[[145 143 143 110 111 108 145 130]
 [141 139 138 116 116 115 141 128]
 [143 142 142 112 112 111 143 130]
 [142 142 142 112 112 110 143 132]
 [112 114 113 145 145 147 111 126]
 [111 112 112 147 147 149 110 125]
 [110 110 111 148 148 150 109 124]
 [146 144 144 110 110 108 146 130]]
->
[[145 143 143 110 111 108 145 130]
 [143 142 142 112 112 111 143 130]
 [112 114 113 145 145 147 111 126]
 [110 110 111 148 148 150 109 124]]

[[103 107 147 107]
 [145 152 128 128]]
->
[[103 107 147 107]]

[[141 132 123 137 135 121 118]
 [136 125 131 104 125 128 126]
 [133 128 124 115 126 123 127]
 [127 128 133 148 130 134 125]
 [113 123 128 137 122 129 138]]
->
[[141 132 123 137 135 121 118]
 [133 128 124 115 126 123 127]
 [113 123 128 137 122 129 138]]

[[117 126]
 [119 121]
 [141 129]
 [140 112]
 [141 121]
 [125 154]
 [126 130]
 [139 128]
 [141 125]
 [117 117]]
->
[[117 126]
 [141 129]
 [141 121]
 [126 130]
 [141 125]]

[[117 132 110 145 120 116 135 135 130 112 125 132]
 [132 113 119 121 123 123 104 121 120 136 127 127]
 [137 118 132 112 132 137 111 121 119 144 130 126]
 [118 137 121 146 127 120 146 134 134 113 128 130]]
->
[[117 132 110 145 120 116 135 135 130 112 125 132]
 [137 118 132 112 132 137 111 121 119 144 130 126]]

[[106 140 138]
 [121 141 143]
 [116 135 137]
 [140 119 118]]
->
[[106 140 138]
 [116 135 137]]
---
[[105 105 150 104 106 155]
 [148 144 100 148 149 123]]
->
[[105 148]
 [105 144]
 [150 100]
 [104 148]
 [106 149]
 [155 123]]

[[151 112 113 142 113]
 [148 108 107 143 111]]
->
[[151 148]
 [112 108]
 [113 107]
 [142 143]
 [113 111]]

[[118 138 120 138 134 114 137 137 127 110]
 [115 139 112 138 138 116 137 136 113 110]
 [113 140 108 142 143 119 140 137 110 119]
 [141 119 145 116 117 149 117 114 143 145]
 [148 116 148 118 115 143 113 113 146 139]
 [145 112 152 114 114 147 112 116 147 137]]
->
[[118 115 113 141 148 145]
 [138 139 140 119 116 112]
 [120 112 108 145 148 152]
 [138 138 142 116 118 114]
 [134 138 143 117 115 114]
 [114 116 119 149 143 147]
 [137 137 140 117 113 112]
 [137 136 137 114 113 116]
 [127 113 110 143 146 147]
 [110 110 119 145 139 137]]

[[124 141 142 134 116 116 125 157]
 [133 137 141 100 107 114 143 152]
 [106 112 116 144 146 142 102 152]
 [115 116 121 143 132 149 110 133]
 [134 137 146 112 106 105 136 152]
 [122 122 117 134 143 150 114 111]]
->
[[124 133 106 115 134 122]
 [141 137 112 116 137 122]
 [142 141 116 121 146 117]
 [134 100 144 143 112 134]
 [116 107 146 132 106 143]
 [116 114 142 149 105 150]
 [125 143 102 110 136 114]
 [157 152 152 133 152 111]]

[[138 126 127 142 110 119 109 109 143 109 113 140 130 141]
 [123 148 117 141 121 138 123 123 140 123 122 137 115 142]
 [128 144 117 139 109 125 112 114 137 116 117 138 116 139]
 [149 113 147 147 135 122 123 136 150 122 139 140 151 147]]
->
[[138 123 128 149]
 [126 148 144 113]
 [127 117 117 147]
 [142 141 139 147]
 [110 121 109 135]
 [119 138 125 122]
 [109 123 112 123]
 [109 123 114 136]
 [143 140 137 150]
 [109 123 116 122]
 [113 122 117 139]
 [140 137 138 140]
 [130 115 116 151]
 [141 142 139 147]]

[[132 133 124 119 127 125]
 [136 115 133 125 110 129]
 [147 120 134 120 101 125]
 [129 132 123 130 130 123]
 [133 128 128 122 124 126]
 [131 130 131 132 130 129]
 [149 125 125 114 108 119]
 [144 132 127 117 110 122]
 [133 128 123 126 123 121]
 [155 125 125 104 103 118]
 [145 141 128 117 116 121]
 [141 136 118 111 118 117]]
->
[[132 136 147 129 133 131 149 144 133 155 145 141]
 [133 115 120 132 128 130 125 132 128 125 141 136]
 [124 133 134 123 128 131 125 127 123 125 128 118]
 [119 125 120 130 122 132 114 117 126 104 117 111]
 [127 110 101 130 124 130 108 110 123 103 116 118]
 [125 129 125 123 126 129 119 122 121 118 121 117]]
---
[[122 129 125 124]
 [138 108 102 148]
 [127 125 125 124]
 [121 156 145 105]
 [102 115 105 110]]
->
[[122 129]
 [138 108]]

[[145 139  99]
 [124 109 131]]
->
[[145 139]
 [124 109]]

[[141  98]
 [130 142]
 [124 133]
 [144 120]]
->
[[141  98]
 [130 142]]

[[119 119]
 [149 108]
 [120 147]
 [123 151]]
->
[[119 119]
 [149 108]]

[[111 139 115 143 114]
 [136 116 110 139 149]
 [117 142 115 141 112]]
->
[[111 139]
 [136 116]]

[[154 104 114]
 [155 113 151]
 [152 110 109]
 [147 109 119]
 [116 135 141]]
->
[[154 104]
 [155 113]]

[[152 148]
 [157 104]
 [100 112]
 [105 114]]
->
[[152 148]
 [157 104]]

[[135 135 135 134]
 [122 123 120 149]
 [132 132 132 130]]
->
[[135 135]
 [122 123]]

[[111 146 133 135]
 [104 142 126 132]
 [116 131 122 138]
 [111 141 125 138]
 [136 138 127 134]]
->
[[111 146]
 [104 142]]
